In the rows, zero is written as 128.
Each row of numbers stands for one element and depends on some of the facts below. Use the named rows to name the rest.

There are 2 kinds of fact about the elements: Ψ, ζ.
Ψ: belongs to class; ζ: refers to
(bastisen, Ψ, 114); (beku, Ψ, 114); (betuk, Ψ, 871); (bevon, Ψ, 871); (bifon, Ψ, 871); (bobrur, Ψ, 114); (bofluskim, Ψ, 114)
(braklan, Ψ, 871); (breplarek, Ψ, 114); (briflu, Ψ, 114); (brigrerok, Ψ, 871); (briklas, Ψ, 114); (britren, Ψ, 114); (bufil, Ψ, 114)
(bulir, Ψ, 114); (bupes, Ψ, 114); (daskan, Ψ, 114); (dastok, Ψ, 114); (dista, Ψ, 114); (dosu, Ψ, 114); (dovur, Ψ, 114)
(dralu, Ψ, 871); (drekis, Ψ, 871); (drena, Ψ, 114); (dreple, Ψ, 114); (drisko, Ψ, 114); (drize, Ψ, 114); (droflo, Ψ, 114)
(drotre, Ψ, 114); (drubrezin, Ψ, 114); (druvas, Ψ, 114); (dutar, Ψ, 114); (faklanir, Ψ, 114); (fiflo, Ψ, 114); (fiska, Ψ, 114)
(fizupi, Ψ, 114); (flage, Ψ, 114); (flestor, Ψ, 871); (fleves, Ψ, 871); (flibim, Ψ, 114); (fliviza, Ψ, 114); (flobre, Ψ, 114)
(floduk, Ψ, 114); (floku, Ψ, 114); (floruzi, Ψ, 871); (flusa, Ψ, 114); (gadir, Ψ, 114); (gevak, Ψ, 871); (gibrin, Ψ, 114)
(gifleplo, Ψ, 871); (giplon, Ψ, 871); (godok, Ψ, 871); (gomok, Ψ, 114); (graklor, Ψ, 114); (graku, Ψ, 871); (grefem, Ψ, 871)
(grepak, Ψ, 871); (gresor, Ψ, 871); (grilar, Ψ, 114); (groklam, Ψ, 871); (groromer, Ψ, 114); (grufle, Ψ, 114); (grusam, Ψ, 114)
(gudre, Ψ, 114); (guflivu, Ψ, 114); (gugron, Ψ, 114); (kagri, Ψ, 114); (kaplin, Ψ, 114); (kedrer, Ψ, 871); (kefla, Ψ, 114)
(keni, Ψ, 871); (kezi, Ψ, 114); (kifle, Ψ, 114); (kirom, Ψ, 114); (kiskas, Ψ, 871); (klapil, Ψ, 114); (klaza, Ψ, 114)
(kledon, Ψ, 871); (kleras, Ψ, 871); (klibikle, Ψ, 114); (klomatek, Ψ, 871); (kodros, Ψ, 114); (ladreska, Ψ, 114); (lagrum, Ψ, 114)
(lapes, Ψ, 114); (larestas, Ψ, 114); (legum, Ψ, 871); (lekla, Ψ, 114); (lestus, Ψ, 114); (leter, Ψ, 871); (lison, Ψ, 114)
(lopun, Ψ, 871); (lunos, Ψ, 114); (masken, Ψ, 114); (meplopal, Ψ, 114); (meskik, Ψ, 114); (mibi, Ψ, 114); (migun, Ψ, 114)
(mogrol, Ψ, 114); (muklatrar, Ψ, 871); (mulal, Ψ, 114); (nastol, Ψ, 114); (nenal, Ψ, 871); (niskul, Ψ, 871); (nogrum, Ψ, 871)
(nolin, Ψ, 871); (nubra, Ψ, 114); (numel, Ψ, 114); (pabu, Ψ, 114); (pefum, Ψ, 871); (pegro, Ψ, 871); (peskolem, Ψ, 871)
(pilil, Ψ, 114); (plager, Ψ, 871); (pleklik, Ψ, 871); (pletur, Ψ, 114); (plibra, Ψ, 114); (plustos, Ψ, 871); (podi, Ψ, 871)
(reklu, Ψ, 114); (ruski, Ψ, 114); (sabi, Ψ, 114); (skador, Ψ, 114); (skistir, Ψ, 114); (skomubus, Ψ, 114); (skugik, Ψ, 871)
(skupu, Ψ, 114); (skurutin, Ψ, 114); (sopodim, Ψ, 871); (stapu, Ψ, 871); (stigun, Ψ, 114); (stivu, Ψ, 114); (stubravem, Ψ, 114)
(suzuflos, Ψ, 871); (tanol, Ψ, 114); (taskupel, Ψ, 114); (tiklok, Ψ, 871); (trapo, Ψ, 114); (trasol, Ψ, 114); (tredri, Ψ, 871)
(treplo, Ψ, 871); (tufom, Ψ, 114); (vabek, Ψ, 114); (vatuplam, Ψ, 114); (vegrom, Ψ, 114); (vemin, Ψ, 114); (zafes, Ψ, 114)
(zaples, Ψ, 114); (zefol, Ψ, 114); (zistor, Ψ, 114); (zuper, Ψ, 114); (zutusta, Ψ, 114); (bastisen, ζ, bobrur); (bastisen, ζ, drisko)
(bastisen, ζ, zefol); (beku, ζ, keni); (betuk, ζ, brigrerok); (betuk, ζ, gudre); (betuk, ζ, fiflo); (betuk, ζ, lopun); (bifon, ζ, groromer)
(bifon, ζ, drekis); (bobrur, ζ, dutar); (bobrur, ζ, lopun); (bobrur, ζ, nastol); (bofluskim, ζ, drotre); (bofluskim, ζ, lopun); (braklan, ζ, pleklik)
(braklan, ζ, drekis); (breplarek, ζ, lopun); (breplarek, ζ, dista); (briflu, ζ, bofluskim); (brigrerok, ζ, lopun); (britren, ζ, floku); (britren, ζ, kodros)
(britren, ζ, gifleplo); (bufil, ζ, taskupel); (bufil, ζ, tredri); (bulir, ζ, groromer); (bulir, ζ, drekis); (bulir, ζ, bifon); (bupes, ζ, druvas)
(daskan, ζ, lopun); (dastok, ζ, drotre); (dastok, ζ, groromer); (dista, ζ, brigrerok); (dosu, ζ, dastok); (dovur, ζ, larestas); (dovur, ζ, briflu)
(dovur, ζ, drisko); (drekis, ζ, lopun); (drena, ζ, nogrum); (drena, ζ, druvas); (dreple, ζ, zuper); (dreple, ζ, ruski); (dreple, ζ, dista)
(dreple, ζ, sabi); (drisko, ζ, lopun); (drisko, ζ, drekis); (drize, ζ, ruski); (drize, ζ, klapil); (droflo, ζ, larestas); (droflo, ζ, bifon)
(droflo, ζ, mulal); (droflo, ζ, fiska); (drotre, ζ, bifon); (drubrezin, ζ, stigun); (drubrezin, ζ, keni); (drubrezin, ζ, pleklik); (drubrezin, ζ, sopodim)
(drubrezin, ζ, fiska); (druvas, ζ, keni); (faklanir, ζ, drotre); (fiflo, ζ, bifon); (fiska, ζ, lopun); (fiska, ζ, drekis); (fizupi, ζ, nogrum)
(fizupi, ζ, groromer); (flage, ζ, masken); (flestor, ζ, lopun); (flestor, ζ, tiklok); (flestor, ζ, podi); (flestor, ζ, klomatek); (fleves, ζ, flage)
(fleves, ζ, stubravem); (fleves, ζ, lopun); (fleves, ζ, bupes); (flibim, ζ, lopun); (flibim, ζ, mulal); (fliviza, ζ, brigrerok); (fliviza, ζ, flage)
(flobre, ζ, zafes); (flobre, ζ, druvas); (flobre, ζ, mogrol); (floduk, ζ, brigrerok); (floduk, ζ, dralu); (floduk, ζ, dista); (floku, ζ, sabi)
(floruzi, ζ, flage); (floruzi, ζ, gudre); (floruzi, ζ, kaplin); (flusa, ζ, nogrum); (flusa, ζ, dovur); (gadir, ζ, lopun); (gadir, ζ, kagri)
(gadir, ζ, kledon); (gibrin, ζ, brigrerok); (gifleplo, ζ, lopun); (gifleplo, ζ, stivu); (giplon, ζ, braklan); (giplon, ζ, briklas); (giplon, ζ, kedrer)
(giplon, ζ, gevak); (godok, ζ, mibi); (godok, ζ, bofluskim); (godok, ζ, grusam); (gomok, ζ, pleklik); (gomok, ζ, fiska); (graklor, ζ, kagri)
(graklor, ζ, vatuplam); (graklor, ζ, floku); (graku, ζ, meskik); (graku, ζ, drisko); (grepak, ζ, treplo); (gresor, ζ, groklam); (grilar, ζ, keni)
(groklam, ζ, kagri); (groklam, ζ, grefem); (groromer, ζ, lopun); (grufle, ζ, lopun); (grusam, ζ, dosu); (grusam, ζ, bofluskim); (gudre, ζ, briflu)
(gudre, ζ, drisko); (guflivu, ζ, mulal); (kagri, ζ, druvas); (kagri, ζ, klapil); (kaplin, ζ, tiklok); (kaplin, ζ, kagri); (kefla, ζ, lopun)
(kefla, ζ, migun); (keni, ζ, lopun); (keni, ζ, groromer); (kezi, ζ, klaza); (kezi, ζ, sopodim); (kezi, ζ, zutusta); (kifle, ζ, groromer)
(kifle, ζ, dosu); (kirom, ζ, pleklik); (kiskas, ζ, brigrerok); (kiskas, ζ, floduk); (klapil, ζ, podi); (klapil, ζ, reklu); (klaza, ζ, bevon)
(klaza, ζ, fiska); (kledon, ζ, droflo); (kleras, ζ, legum); (klibikle, ζ, pleklik); (klibikle, ζ, vegrom); (kodros, ζ, bofluskim); (ladreska, ζ, mulal)
(lagrum, ζ, klomatek); (lapes, ζ, drotre); (lapes, ζ, keni); (lapes, ζ, drize); (larestas, ζ, groromer); (larestas, ζ, grufle); (larestas, ζ, podi)
(legum, ζ, floku); (lekla, ζ, plager); (lekla, ζ, braklan); (lekla, ζ, fliviza); (lekla, ζ, kedrer); (lekla, ζ, trasol); (lekla, ζ, bifon)
(lekla, ζ, dreple); (lestus, ζ, lunos); (lestus, ζ, vabek); (leter, ζ, zuper); (lunos, ζ, dralu); (lunos, ζ, peskolem); (lunos, ζ, reklu)
(lunos, ζ, stivu); (masken, ζ, zuper); (masken, ζ, dastok); (meplopal, ζ, brigrerok); (meplopal, ζ, nubra); (meskik, ζ, tufom); (mibi, ζ, peskolem)
(mibi, ζ, sabi); (migun, ζ, brigrerok); (migun, ζ, bifon); (migun, ζ, masken); (mogrol, ζ, kirom); (mogrol, ζ, betuk); (muklatrar, ζ, drize)
(mulal, ζ, brigrerok); (mulal, ζ, bifon); (nastol, ζ, betuk); (niskul, ζ, larestas); (nolin, ζ, grefem); (nubra, ζ, leter); (nubra, ζ, lopun)
(nubra, ζ, fiska); (numel, ζ, lopun); (numel, ζ, bifon); (pabu, ζ, lopun); (pabu, ζ, faklanir); (pabu, ζ, sabi); (pefum, ζ, briflu)
(pegro, ζ, kagri); (pegro, ζ, vegrom); (peskolem, ζ, groromer); (peskolem, ζ, bifon); (pilil, ζ, dastok); (plager, ζ, dosu); (pleklik, ζ, lopun)
(pleklik, ζ, groromer); (pleklik, ζ, drekis); (pletur, ζ, fiska); (plustos, ζ, fiska); (podi, ζ, stubravem); (reklu, ζ, dosu); (ruski, ζ, grufle)
(sabi, ζ, drekis); (skador, ζ, daskan); (skistir, ζ, groromer); (skomubus, ζ, nenal); (skomubus, ζ, vatuplam); (skomubus, ζ, skupu); (skugik, ζ, gudre)
(skugik, ζ, lopun); (skugik, ζ, nubra); (skupu, ζ, fiflo); (skupu, ζ, lopun); (skupu, ζ, taskupel); (skurutin, ζ, grusam); (sopodim, ζ, nogrum)
(sopodim, ζ, keni); (stapu, ζ, bulir); (stigun, ζ, peskolem); (stubravem, ζ, lopun); (stubravem, ζ, drekis); (suzuflos, ζ, drotre); (suzuflos, ζ, drekis)
(suzuflos, ζ, nolin); (tanol, ζ, groromer); (taskupel, ζ, klapil); (taskupel, ζ, zutusta); (trasol, ζ, kedrer); (tredri, ζ, keni); (tredri, ζ, lopun)
(tredri, ζ, bifon); (treplo, ζ, gugron); (treplo, ζ, trapo); (tufom, ζ, groromer); (vabek, ζ, lunos); (vabek, ζ, lopun); (vatuplam, ζ, leter)
(vatuplam, ζ, sabi); (vatuplam, ζ, zutusta); (vegrom, ζ, drotre); (vegrom, ζ, keni); (vemin, ζ, skador); (vemin, ζ, klapil); (vemin, ζ, fiflo)
(zafes, ζ, faklanir); (zaples, ζ, zuper); (zefol, ζ, legum); (zefol, ζ, larestas); (zistor, ζ, leter); (zistor, ζ, podi); (zuper, ζ, lopun)
(zutusta, ζ, reklu); (zutusta, ζ, bofluskim)

Some elements and their rows:
klapil: [123 115  69 184 113 151 117 141 103  59 115 146 129 125 158 122 132 117
 149  78 162 151  81 128 105 148 138 116 100 169  93 135]
fizupi: [157 110  97 181 102 115 107 135  92  74 100 109 123  97 135  86 142 155
 161  76 143 140  93 129  87 137 148 126  83 152 139 158]
podi: [126 135  78 188  84 152 157 152  96  90  94 151 144 136 110 120  90 147
 135  51 137 126  75  98 111 142 128 123 132 161 151 154]
graku: [146 140  73 190  88 135 161 154  97  95  97 139 146 128  90 117  96 158
 136  50 130 122  79 102 103 135 131 127 134 147 158 159]
kleras: [140 136  75 187  91 140 157 157  97  95  90 142 139 127  91 116 100 160
 134  51 134 118  78 103 110 140 141 126 137 151 159 162]
graklor: [140 106  54 181 111 137 114 142  96  75 108 136 135 110 125 108 143 150
 152  85 162 132  94 135 105 145 161 126 101 154 116 151]
gresor: [133 139  77 192  91 139 160 155  96  96  96 149 142 132  99 116 101 154
 142  48 140 134  72 101 113 138 133 127 137 151 156 162]
lagrum: [149 120  68 185 112 123 109 137  99  86 106 132 134 109 118 106 142 143
 151  84 157 145  93 132 105 140 156 133 102 156 114 150]
drubrezin: [142 126  59 200 116 102 101 139  93  88 121 123 131  95  93  93 131 151
 153  77 166 163  83 132 102 133 146 116  75 169 132 138]
kirom: [145 128  52 192 112 103  98 129  83  75 123 134 142  88 118  99 131 157
 147  71 157 149  88 110  97 122 150 130  78 148 127 133]
kezi: [146 120  64 189 113 118 114 141 100  83 111 127 135 106 113 107 142 143
 150  81 160 150  91 130 100 134 152 123  98 158 114 144]
flage: [142 114  65 185 109 117 114 134  97  92  98 123 112  98 107 105 157 149
 152  76 157 139  94 115 117 135 175 133 108 155 112 151]
treplo: [144 144  77 191  92 134 161 151  96  97  98 148 136 134  93 115  98 157
 138  46 138 137  74 103 112 144 135 133 135 148 156 164]
numel: [139  91  93 185 109 134 105 129  93 127  89 126 155 109 113  97 157 127
 155  87 144 154  96 148 111 132 141 133 111 158 118 130]
zuper: [118  75  79 170  68 113 114 131 106 142  66 118 141 103  94  81 155 139
 139  84 164 144 101 126 121 146 175 139 100 166  93 152]
legum: [144 132  66 190  86 145 162 160  97  90  83 140 143 127  89 116 101 174
 137  51 138  99  82 107 110 148 151 125 140 146 160 169]
zistor: [141 112  64 182 109 129 107 141  98  85 100 128 126 105 117 107 139 141
 148  81 163 138 101 127 103 144 160 126 106 161 106 148]
trapo: [178 134  77 176 117 115  97 118  96  95 103 147 138 125 130  96 130 158
 154  86 157 169  93 140 114 175 159 164  98 147 123 166]

Name these rows:
No name comes twice in this set of rows, the named rows included.
[143  91  56 183  83 121 101 120  89 116  95 123 193  90 106  87 131 148
 135  85 143 134 101 137  95 127 146 138  87 141 108 134]	drisko
[140  94  30 187 111 132 112 145  91  70  89 137 154  95 117 103 150 175
 156  73 162  99 103 138 107 153 187 133 104 132 119 162]	floku
[168 136  86 205 142 137  84 125  80 112  96 113 125  91  90 122 135 114
 143  83 151 148 108 137 107 127 141 113 127 187 124 129]	droflo
[139 106  64 185 108 116 107 142  99  96  86 125 120 102 105 102 150 148
 146  77 170 133 101 119 111 145 180 134 106 159 108 162]	zaples
[133  93 108 187 134  83 116 152  95  99  83 107 112  93 140  90 170 147
 167  57 158 150  96 107  90 134 160 129  97 142 138 169]	dastok
[131  89  64 177  95 119 112 137 102 110  90 129 160 107 108  92 152 149
 151  81 153 136  95 139 110 140 161 136  97 144 108 150]	pabu
[121 110  91 187 123  74 121 148 106  87 104 134 113 102 147 108 160 120
 149  54 170 170  87  67  95 130 166 142  99 142 100 156]	dosu
[141 146  85 194  99 139 154 153  91 104  93 140 136 123  85 122  95 147
 133  50 137 133  79 102 111 137 131 122 144 164 153 153]	kledon
[150 111  69 194 127 124 106 135  90  91 108 130 134 103 121 111 151 144
 157  75 153 146  92 130 111 132 156 132 109 151 124 140]	lekla
[142 111  59 187 122 118 113 145 101  91 107 129 135 107 107 104 152 151
 153  81 158 137  93 137 106 141 161 128 104 148 115 154]	zafes
[173 125  69 183 105 129 107 142 100  78  96 109 126  97 102 108 131 146
 143  86 149 120 111 136  92 142 159 120 110 164 111 156]	zefol
[122 114  59 189 111 115 125 167 107  75 136 122 119 121  97  85 144 170
 179  90 172 173  65 169 105 134 135 100  66 168 141 148]	druvas
[143 137  80 191 105 115 172 169 109  96  98 143 157 133  94 121 104 145
 135  49 129 130  75 101  98 128 129 135 140 128 145 168]	godok
[117 116  88 200  66 116 139 124  72 115  92 143 186 101 113  83  81 168
 137  32 124 139  74  82  95 119 114 132  98 143 187 139]	pleklik
[131 111  65 184 114 146 114 147 104  70 113 147 139 120 146 123 142 128
 149  83 160 149  82 136 104 143 142 121 106 157  99 140]	taskupel

Now the same elements, written a new way:
Some elements and their rows:
stapu: [123 108 119 168 122 153 133 139 142  80 159 114 163 124  84]
migun: [148 133 146  96 118 133 128 137 139 128 137 140 147 136 128]
bifon: [144 118 117 142 135 159 137 137 142  93 155 127 174 109 101]
peskolem: [144 119 107 145 133 163 140 136 146  97 156 127 175 112 101]
giplon: [150 132  96 154 109  78 143 141 131  60 139 126 188 106  38]
kagri: [140 159 147 112 125 137 128 140 138 127 126 152 141 132 123]
kaplin: [148 149 155 106 127 132 125 135 143 123 124 148 139 130 123]
podi: [150 127 119 147 142 161 133 129 148  91 157 128 167 103 101]
vatuplam: [154 146 139 108 124 132 116 125 133 137 120 141 152 137 138]
dosu: [150 137 131 114 113 124 134 135 142 144 127 141 149 143 131]
plager: [152 122 102 150 130 139 147 137 146 100 155 128 180 113  98]
dastok: [145 137 140 110 111 129 131 137 140 140 138 145 148 143 120]
drena: [119 133 138 124 128 122 117 131 135 123 142 143 122 145  97]
gresor: [ 97 202 148 208 136 183 164 199 126  51 123 154 151  99 130]
gugron: [156 137 142  87 124 145 127 135 142 147 116 153 158 131 112]
skugik: [136 116 112 154 136 149 131 135 142  76 162 121 157 114 103]
trasol: [159 144 133  98  99  88 132 142 133 120 129 143 163 133  94]
graku: [124  70 142 189 106 173 112 156 148  97 127 119 168 124  65]

Name these rows:
No name comes twice in this set of rows, the named rows included.
[ 75 126  77  87 175 210 164  91 134 127  47 121 188 115  41]	bevon
[149 144 134 105 116 135 130 130 141 138 133 141 148 140 133]	reklu
[141 147 144 118 118 126 116 126 135 118 158 138 132 142 129]	vemin
[138 106 106 142 154 164 134 133 146 114 148 147 175 108  74]	nogrum
[179  77 138  59 168 127 109 169 146 124 116 176 136 112 124]	dutar
[148 143 136 104 119 129 120 132 138 129 124 143 146 137 132]	sabi
[144 118 137 113 119 124 108 146 140 106 114 142 123 138 125]	bastisen
[125 120 136 127 126 116 117 134 136 125 125 140 123 146 104]	flusa
[152 139 115 127 116 115 145 134 149 156 120 140 145 148 154]	grusam
[145 131 140 100 120 131 116 133 140 125 118 144 142 137 117]	larestas
[134 144 141 113 117 127 125 136 135 112 139 136 128 139 125]	gadir
[182 136  93 120 109  65 149 143 130  80 115 144 221  89   7]	gevak

